[ -6 -56 119   5 -91   1  -6] : <47>
[-47 -73  39  31 -36 -48 -47] : <120>
[-67 -26  82  58 -79 -72 -67] : <27>
[-53 -42  56  42 -45 -47 -53] : <84>
step -1: [ 56  42 -45]
[ 55  41 -46]
step +1: [-36 -48]
[-35 -47]
step +1: [ 58 -79 -72]
[ 59 -78 -71]
step +1: [-56 119   5 -91]
[-55 120   6 -90]
step +1: [-56]
[-55]
step -1: [-36 -48]
[-37 -49]

[-42 -16 -15  65 -19   1  46 -46  54   6  -5 -16   3   4 -29 -11 -12 -14
  -6  76 -17  12  43  57  45 -33 -40   4 -40  25  44 -15 -23   9 -11  -2
   9  48  77  -7 -73 -57 -56  -6   0  24   5  -6   6 -25  15]  <68>
[-45 -16 -15  65 -19   1  46 -35  42   0  -5 -26   3   4 -29 -11 -12 -14
  -6  72 -17  15  64  57  46 -32 -31   4 -27  27  54 -15 -22   4 -11  -1
   0  41  77  10 -71 -37 -56 -12   0  24   5  -6   9 -25  15]  <16>
[-45 -16 -15  65 -19   1  46 -31  35  -3  -5 -26   3   4 -29 -11 -12 -14
  -6  60 -17  15  64  57  46 -32 -29   4 -18  27  54 -15 -22   4 -11  -1
  -6  40  77  23 -62 -18 -56 -12   0  24   5  -6   9 -25  15]  <77>
[-36   3   2   6 -19   7  16  54 -54 -26  -5 -26   4   8  -5 -11  12   4
  -6 -48 -17  15  64  -9  28  15  38   4  60  27  48 -15  19 -27 -11  18
 -41 -36   8  59  39  96 -22 -22   0  24 -19  -6  17 -16 -16]  <141>
[-52 -16 -15  65 -19   1  46   0   0 -12  -5 -26   3   4 -29 -11  -7 -14
  -6  34 -17  15  92  56  46 -30  -6   4  19  29  66 -15 -11  -9 -11   9
 -23  15  77  52 -44  40 -56 -23   0  27  -6  -6  10 -25   9]  <133>
step +1: [-14]
[-13]
step -1: [-19   7]
[-20   6]
step +1: [-15  65 -19]
[-14  66 -18]
step +1: [24]
[25]
step +1: [77 52]
[78 53]
step +1: [-54 -26]
[-53 -25]
step -1: [ 65 -19   1]
[ 64 -20   0]

[ 32  41 -64  27] : <44>
[  9 -56 122 -46] : <79>
[ -8 -38  37 -36] : <88>
step -1: [ 32  41 -64]
[ 31  40 -65]
step +1: [  9 -56 122]
[ 10 -55 123]
step +1: [-64]
[-63]
step -1: [122]
[121]
step -1: [-8]
[-9]
step +1: [-56 122]
[-55 123]
step +1: [-8]
[-7]

[ -31   54   51   -7  -20  -46  -34   23   20    1   61   20    9   -5
  104  -14  -13  -42   48    2 -101   28   66   -7   32   43   62    5] -> <124>
[  61   44    6   36   10  -12  -20  -33   85   13   28   51   -3   17
   31   63   10   49   72   26  -48 -115   22   -9   15  -53   14    6] -> <6>
[-28 -16   7 -41 -16 -28  -2 -73 -50  16  90  -7 -20 -89 -56 -60  33   8
  30  58  15 -34  80  52 -21  -8  18  18] -> <72>
step -1: [-7]
[-8]
step +1: [85 13 28]
[86 14 29]
step +1: [-46 -34]
[-45 -33]
step -1: [90]
[89]

[ 39   7  48  20 -18 -22  -2 -52  -4] -> <64>
[  58  -11 -115  -15  -70  -51    1   27    4] -> <101>
[-30   3 -35  11  -8 -25 -31  -6 -14] -> <25>
[-49  -2  41  44 -50 -37 -29 -27  -5] -> <32>
step -1: [-115]
[-116]
step -1: [41 44]
[40 43]
step -1: [  58  -11 -115]
[  57  -12 -116]

[ 2  7 48 -6]  <41>
[ 53  17 106  33]  <106>
[-24 -28  72  10]  <170>
[-33 -18 112 -11]  <69>
[26 27 23 42]  <131>
[ 35  24 -97 -45]  <102>
[ 53 -22 106  33]  <97>
[ 35  24 -97  78]  <148>
step +1: [24]
[25]
step -1: [2]
[1]
step -1: [-24]
[-25]
step +1: [72]
[73]
step -1: [27]
[26]
step -1: [-18 112]
[-19 111]
step +1: [26 27 23]
[27 28 24]

